Below are the code and all the weights of a small trained network. Each question names an input and a class and asks about switching units off, where a switched-off unit gives its printed mean instead of its output.

import numpy as np


def w(rows, s, z=0):
    codes = np.array(rows[::2]) - 128.0
    scale = np.full(codes.shape[1], s)
    scale[-1] = z or s
    return codes * scale


def f(y):
    return np.maximum(y, 0)


def log_softmax(a):
    a = a - a.max(-1, keepdims=True)
    return a - np.log(np.exp(a).sum(-1, keepdims=True))


def net(x, mask):
    res = np.array(x, float).reshape(1, 6) / 4 @ E
    y = f(res @ A[0][:, :-1].T + A[0][:, -1])
    res = res + np.where(mask, y, B[0][:, -1]) @ B[0][:, :-1]
    return log_softmax(res[-1] @ U[:, :-1].T + U[:, -1])


A, B = {}, {}
E = w([
[154,151,239,247,157],'x0',
[128,128,129,128,130],'x1',
[128,130,127,128,130],'x2',
[194,189,22,197,184],'x3',
[182,41,138,100,251],'x4',
[134,2,77,207,66],'x5',
],0.0044)
A[0] = w([
[134,139,182,181,143,84],'neuron 1',
[134,35,96,193,82,25],'neuron 2',
[116,125,111,116,129,97],'neuron 3',
[128,27,89,208,77,55],'neuron 4',
[117,138,119,145,96,99],'neuron 5',
[134,194,160,81,164,8],'neuron 6',
[137,51,142,108,253,37],'neuron 7',
[145,145,106,143,138,70],'neuron 8',
[133,132,158,162,141,98],'neuron 9',
[164,53,145,99,229,15],'neuron 10',
[129,143,137,108,148,75],'neuron 11',
[121,105,21,2,108,48],'neuron 12',
[106,151,117,147,87,58],'neuron 13',
[109,66,226,70,80,2],'neuron 14',
[116,82,224,76,85,32],'neuron 15',
[156,133,80,157,162,46],'neuron 16',
[119,186,122,141,52,35],'neuron 17',
[145,77,137,111,204,24],'neuron 18',
[136,115,145,109,177,70],'neuron 19',
[144,108,105,113,110,116],'neuron 20',
[143,152,88,161,154,74],'neuron 21',
[123,114,49,40,112,58],'neuron 22',
[115,221,165,71,180,4],'neuron 23',
[147,159,62,176,169,46],'neuron 24',
[116,88,199,86,96,41],'neuron 25',
[138,149,89,158,152,64],'neuron 26',
[122,105,170,103,113,35],'neuron 27',
[105,215,126,157,4,21],'neuron 28',
[136,135,178,184,149,84],'neuron 29',
[120,126,84,79,118,74],'neuron 30',
[131,142,209,211,153,76],'neuron 31',
[154,168,51,186,172,39],'neuron 32',
[122,241,173,58,188,52],'neuron 33',
[164,176,53,187,168,58],'neuron 34',
[119,193,129,136,49,47],'neuron 35',
[133,133,165,169,145,94],'neuron 36',
[129,53,90,173,89,40],'neuron 37',
[130,76,113,174,100,45],'neuron 38',
[121,105,119,157,115,96],'neuron 39',
[141,136,199,195,135,69],'neuron 40',
[134,138,185,191,149,94],'neuron 41',
[144,137,191,198,130,62],'neuron 42',
],0.0088,0.0012)
B[0] = w([
[142,174,94,106,85,194],'neuron 1',
[152,170,192,102,219,230],'neuron 2',
[135,139,115,122,121,142],'neuron 3',
[158,176,208,87,223,250],'neuron 4',
[151,108,141,152,118,156],'neuron 5',
[144,156,174,107,195,196],'neuron 6',
[202,40,155,205,74,240],'neuron 7',
[94,121,126,128,128,152],'neuron 8',
[137,154,108,115,101,168],'neuron 9',
[200,46,144,201,81,229],'neuron 10',
[139,133,146,120,145,149],'neuron 11',
[165,239,56,103,36,254],'neuron 12',
[160,93,139,154,112,163],'neuron 13',
[1,98,84,133,150,229],'neuron 14',
[17,91,90,129,148,221],'neuron 15',
[66,101,123,137,140,178],'neuron 16',
[175,58,141,178,105,190],'neuron 17',
[176,71,141,179,94,195],'neuron 18',
[166,97,141,149,124,168],'neuron 19',
[131,158,124,116,125,157],'neuron 20',
[71,111,115,127,131,175],'neuron 21',
[152,206,79,106,62,217],'neuron 22',
[148,157,200,90,213,224],'neuron 23',
[42,96,111,125,134,199],'neuron 24',
[40,102,101,127,141,198],'neuron 25',
[78,110,116,125,132,168],'neuron 26',
[80,113,111,136,137,162],'neuron 27',
[207,7,143,204,93,235],'neuron 28',
[143,170,94,104,83,195],'neuron 29',
[140,170,104,116,89,175],'neuron 30',
[150,199,75,92,64,230],'neuron 31',
[24,88,110,117,131,213],'neuron 32',
[151,173,205,96,241,255],'neuron 33',
[19,91,105,122,133,220],'neuron 34',
[178,54,140,184,110,195],'neuron 35',
[140,158,100,110,97,177],'neuron 36',
[147,160,179,99,200,211],'neuron 37',
[144,156,165,112,179,186],'neuron 38',
[138,146,147,118,152,159],'neuron 39',
[148,189,80,103,81,210],'neuron 40',
[146,179,90,103,78,205],'neuron 41',
[153,185,81,109,84,206],'neuron 42',
],0.026,0.0039)
U = w([
[152,199,67,96,56,112],'0',
[146,154,196,96,213,254],'1',
[179,38,139,198,86,85],'2',
[2,88,90,122,134,62],'3',
],0.0074,0.0006)

Each question gives the input, the list of numbers given to net, and the class t.
The units are the neurons (one row each of A and B). Each row of codes is followed by its name. A weight is (code - 128) times the scale printed after its matrix; where a second scale follows, it is the last column's (A, B and U).
mask holds one flag per neuron, in row order. A switched-off neuron (its flag False) gives its mean, the last column of its row in B, instead of its output. The means were averaged over made-up inputs and are rounded, as every weight is.
A unit's drop is (log p(t) with every unit on - log p(t) with that unit switched off) / (log p(t) with every unit on - log p(t) with every unit switched off).
The circuit of an input: a set's keep is (log p(t) with only the set's units on - log p(t) with every unit switched off) / (log p(t) with every unit on - log p(t) with every unit switched off). Starting from the 12 units with the biggest drops (on a tie, the unit counted first), units are removed one at a time, each time the one whose removal leaves the highest keep (on an exact tie, the one counted first), for as long as the keep stays at least 0.8.
units of the circuit, in order: the units of the circuit, biggest drop first
most important unit: the unit with the biggest drop
top k neurons: the k neurons with the biggest drops, biggest first
drop when u is switched off: that unit's drop, to one decimal
input [4,-3,-2,-5,5,-4], class 2: most important unit	neuron 7
input [6,-2,-4,-3,6,-1], class 0: top 2 neurons	(neuron 31; neuron 28)
input [-5,-5,-2,7,-5,-6], class 3: top 2 neurons	(neuron 34; neuron 32)
input [4,4,-4,-4,4,1], class 0: units of the circuit, in order	(neuron 31; neuron 40)
input [6,-2,-3,-3,0,7], class 1: top 2 neurons	(neuron 4; neuron 2)
input [-7,0,8,6,-7,-8], class 1: top 4 neurons	(neuron 33; neuron 23; neuron 6; neuron 31)
input [8,6,4,-6,7,0], class 0: top 2 neurons	(neuron 31; neuron 40)
input [-8,-1,-5,-4,7,-1], class 0: top 3 neurons	(neuron 12; neuron 22; neuron 28)
input [-1,2,3,-5,-7,7], class 1: top 4 neurons	(neuron 4; neuron 2; neuron 37; neuron 7)
input [6,7,-6,7,8,4], class 2: top 2 neurons	(neuron 7; neuron 10)
input [2,6,8,-8,-7,-2], class 3: top 3 neurons	(neuron 14; neuron 15; neuron 25)
input [-5,2,-8,-2,6,1], class 2: top 4 neurons	(neuron 7; neuron 10; neuron 31; neuron 18)
input [1,3,2,0,5,6], class 1: top 4 neurons	(neuron 4; neuron 2; neuron 28; neuron 37)
input [-2,-7,-5,-6,-6,2], class 2: units of the circuit, in order	(neuron 28)
input [1,2,-6,1,-3,2], class 2: drop when neuron 23 is switched off	0.2
input [8,-4,-6,-3,7,7], class 0: drop when neuron 31 is switched off	0.3
input [3,3,-7,-7,-4,1], class 3: drop when neuron 14 is switched off	0.1
